Below is a small trained network, with its code and all its weights. Each question gives an input and a class and asks what happens when units are switched off, that is, made to give their printed mean instead of their output.

import numpy as np


def w(rows, s, z=0):
    codes = np.array(rows[::2]) - 128.0
    scale = np.full(codes.shape[1], s)
    scale[-1] = z or s
    return codes * scale


def f(y):
    return y / 2 * (1 + np.tanh(0.7978845608 * (y + 0.044715 * y**3)))


def log_softmax(a):
    a = a - a.max(-1, keepdims=True)
    return a - np.log(np.exp(a).sum(-1, keepdims=True))


def net(x, mask):
    res = np.array(x, float).reshape(1, 8) / 4 @ E
    y = f(res @ A[0][:, :-1].T + A[0][:, -1])
    res = res + np.where(mask, y, B[0][:, -1]) @ B[0][:, :-1]
    return log_softmax(res[-1] @ U[:, :-1].T + U[:, -1])


A, B = {}, {}
E = w([
[101,210,95,62,234,132,154,178,232,187],'x0',
[67,65,151,97,158,73,200,140,114,80],'x1',
[136,88,112,61,115,162,34,135,108,81],'x2',
[159,180,139,175,104,59,76,81,187,118],'x3',
[193,156,164,100,121,144,154,178,80,118],'x4',
[188,148,155,102,181,40,102,96,98,105],'x5',
[86,103,6,154,94,80,197,70,131,134],'x6',
[140,108,136,120,179,97,122,115,95,133],'x7',
],0.012)
A[0] = w([
[137,206,34,98,210,108,180,130,173,159,18],'n0',
[147,167,162,174,106,101,253,139,93,147,67],'n1',
[136,147,146,174,243,123,64,100,164,173,2],'n2',
[80,79,167,116,178,143,151,149,72,117,29],'n3',
[108,151,173,90,170,63,110,142,211,103,132],'n4',
[182,96,156,142,159,48,52,89,41,96,14],'n5',
],0.016,0.0056)
B[0] = w([
[224,124,1,104,214,76,117,112,128,179,250],'n0',
[174,155,179,200,111,133,228,137,149,129,208],'n1',
[52,175,235,150,131,166,117,61,172,230,197],'n2',
[77,69,114,94,152,173,144,141,88,115,193],'n3',
[79,121,188,129,205,102,77,157,196,52,214],'n4',
[166,147,138,53,33,66,97,73,7,141,239],'n5',
],0.0085,0.022)
U = w([
[135,127,150,118,99,105,119,90,90,106,127],'0',
[119,162,158,126,161,135,104,117,169,145,11],'1',
[185,173,158,112,110,246,60,174,132,133,144],'2',
[62,109,40,201,55,129,129,65,161,126,253],'3',
[123,125,79,123,170,104,164,112,151,152,89],'4',
[89,69,130,97,147,194,166,152,92,117,116],'5',
[93,103,155,104,153,107,140,140,137,73,115],'6',
[132,125,150,173,119,145,201,132,120,126,200],'7',
],0.014,0.0035)

Each question gives the input, the list of numbers given to net, and the class t.
The units are the neurons (one row each of A and B). Each row of codes is followed by its name. A weight is (code - 128) times the scale printed after its matrix; where a second scale follows, it is the last column's (A, B and U).
mask holds one flag per neuron, in row order. A switched-off neuron (its flag False) gives its mean, the last column of its row in B, instead of its output. The means were averaged over made-up inputs and are rounded, as every weight is.
A unit's drop is (log p(t) with every unit on - log p(t) with that unit switched off) / (log p(t) with every unit on - log p(t) with every unit switched off).
The circuit of an input: a set's keep is (log p(t) with only the set's units on - log p(t) with every unit switched off) / (log p(t) with every unit on - log p(t) with every unit switched off). Starting from all 6 units, units are removed one at a time, each time the one whose removal leaves the highest keep (on an exact tie, the one counted first), for as long as the keep stays at least 0.8.
units of the circuit, in order: the units of the circuit, biggest drop first
top k neurons: the k neurons with the biggest drops, biggest first
drop of u: that unit's drop, to one decimal
input [1,-4,3,4,6,-6,4,8], class 2: units of the circuit, in order : n0
input [-5,-1,6,-4,3,-2,5,0], class 5: units of the circuit, in order : n5, n0
input [-1,8,5,-3,4,2,-2,7], class 5: top 2 neurons : n3, n0
input [-6,5,-8,-8,1,3,-6,5], class 5: top 2 neurons : n3, n2
input [4,-5,-1,-1,-2,-2,-8,-4], class 1: top 3 neurons : n2, n5, n4
input [5,2,5,-5,-3,0,-1,6], class 5: top 2 neurons : n3, n1
input [1,2,-7,-4,-4,8,-5,7], class 1: top 2 neurons : n2, n4
input [0,3,-4,-8,-8,0,2,-1], class 5: top 2 neurons : n3, n0
input [-2,-2,-7,7,6,-2,-6,5], class 7: top 2 neurons : n1, n0
input [1,7,2,3,-7,-5,-1,6], class 6: top 2 neurons : n4, n0
input [4,-1,6,5,4,5,-7,-2], class 1: top 2 neurons : n4, n2
input [1,8,8,-3,0,7,8,5], class 0: drop of n5 : 2.3
input [2,7,4,6,7,6,7,4], class 0: drop of n5 : 3.3
input [3,8,-5,-5,7,-3,3,5], class 7: drop of n1 : 4.2
input [-7,-7,-7,-1,5,-7,-5,-6], class 7: units of the circuit, in order : n1
input [5,-8,-8,8,4,-5,8,-1], class 4: drop of n0 : 2.8
